Here is a tiny trained network, its code and every weight. The questions are about switching its units off for an input and a class, where a switched-off unit gives its printed mean instead of its output.

import numpy as np


def w(rows, s, z=0):
    codes = np.array(rows[::2]) - 128.0
    scale = np.full(codes.shape[1], s)
    scale[-1] = z or s
    return codes * scale


def f(y):
    return y / 2 * (1 + np.tanh(0.7978845608 * (y + 0.044715 * y**3)))


def log_softmax(a):
    a = a - a.max(-1, keepdims=True)
    return a - np.log(np.exp(a).sum(-1, keepdims=True))


def net(x, mask):
    res = np.array(x, float).reshape(1, 2) / 4 @ E
    y = f(res @ A[0][:, :-1].T + A[0][:, -1])
    res = res + np.where(mask, y, B[0][:, -1]) @ B[0][:, :-1]
    return log_softmax(res[-1] @ U[:, :-1].T + U[:, -1])


A, B = {}, {}
E = w([
[246,168,161,168,237],'x0',
[157,172,105,20,116],'x1',
],0.012)
A[0] = w([
[102,63,138,75,122,64],'neuron 0',
[159,174,128,68,111,116],'neuron 1',
[85,145,115,158,101,4],'neuron 2',
[118,36,184,193,147,49],'neuron 3',
[87,105,80,140,72,150],'neuron 4',
[214,250,224,213,134,253],'neuron 5',
[201,117,181,107,107,6],'neuron 6',
[174,138,121,62,146,184],'neuron 7',
[76,58,90,150,59,156],'neuron 8',
[182,127,118,142,187,253],'neuron 9',
[138,113,105,90,124,4],'neuron 10',
[97,93,81,132,96,51],'neuron 11',
[190,144,154,166,209,97],'neuron 12',
[71,129,54,101,75,202],'neuron 13',
[163,163,135,130,192,4],'neuron 14',
[117,120,122,94,80,32],'neuron 15',
[89,105,119,115,102,62],'neuron 16',
[101,77,169,203,116,224],'neuron 17',
[137,110,75,143,61,54],'neuron 18',
[107,114,133,199,132,117],'neuron 19',
],0.014,0.0049)
B[0] = w([
[193,59,44,182,164,157],'neuron 0',
[189,122,6,79,114,166],'neuron 1',
[200,176,84,163,176,142],'neuron 2',
[205,172,45,47,230,173],'neuron 3',
[183,46,148,179,83,192],'neuron 4',
[184,58,134,145,11,249],'neuron 5',
[154,140,49,163,182,143],'neuron 6',
[170,58,38,101,72,176],'neuron 7',
[176,35,124,199,44,213],'neuron 8',
[160,19,165,200,2,203],'neuron 9',
[216,209,73,126,217,132],'neuron 10',
[207,131,105,200,120,163],'neuron 11',
[204,70,91,186,92,214],'neuron 12',
[187,51,117,139,47,218],'neuron 13',
[194,149,25,208,178,171],'neuron 14',
[202,132,38,177,168,158],'neuron 15',
[192,70,82,195,142,161],'neuron 16',
[188,43,58,14,66,190],'neuron 17',
[147,167,115,183,175,154],'neuron 18',
[186,94,15,35,210,162],'neuron 19',
],0.0078,0.019)
U = w([
[139,97,103,209,116,66],'0',
[153,113,31,80,152,198],'1',
[86,60,167,92,33,253],'2',
[16,237,173,104,156,3],'3',
[43,214,184,154,204,3],'4',
[2,189,171,113,203,3],'5',
[58,182,202,115,199,3],'6',
[20,233,173,114,164,3],'7',
],0.01,0.0049)

Each question gives the input, the list of numbers given to net, and the class t.
The units are the neurons (one row each of A and B). Each row of codes is followed by its name. A weight is (code - 128) times the scale printed after its matrix; where a second scale follows, it is the last column's (A, B and U).
mask holds one flag per neuron, in row order. A switched-off neuron (its flag False) gives its mean, the last column of its row in B, instead of its output. The means were averaged over made-up inputs and are rounded, as every weight is.
A unit's drop is (log p(t) with every unit on - log p(t) with that unit switched off) / (log p(t) with every unit on - log p(t) with every unit switched off).
The circuit of an input: a set's keep is (log p(t) with only the set's units on - log p(t) with every unit switched off) / (log p(t) with every unit on - log p(t) with every unit switched off). Starting from the 12 units with the biggest drops (on a tie, the unit counted first), units are removed one at a time, each time the one whose removal leaves the highest keep (on an exact tie, the one counted first), for as long as the keep stays at least 0.8.
circuit, biggest first: the units of the circuit, biggest drop first
unit that matters most: the unit with the biggest drop
k most important neurons: the k neurons with the biggest drops, biggest first
drop of u: that unit's drop, to one decimal
input [0,-3], class 2: unit that matters most -> neuron 14
input [3,-4], class 1: circuit, biggest first -> (neuron 3; neuron 8)
input [6,-8], class 1: 3 most important neurons -> (neuron 3; neuron 19; neuron 17)
input [-5,5], class 0: 2 most important neurons -> (neuron 17; neuron 3)
input [-4,4], class 0: 3 most important neurons -> (neuron 17; neuron 3; neuron 19)
input [-7,-8], class 1: 4 most important neurons -> (neuron 17; neuron 3; neuron 19; neuron 9)
input [3,-6], class 1: 2 most important neurons -> (neuron 3; neuron 19)
input [7,5], class 0: 2 most important neurons -> (neuron 9; neuron 5)
input [6,5], class 0: drop of neuron 19 -> 0.2
input [-2,-8], class 1: drop of neuron 17 -> 0.0
input [3,-2], class 2: drop of neuron 16 -> 0.1
input [1,-3], class 2: drop of neuron 0 -> 0.1
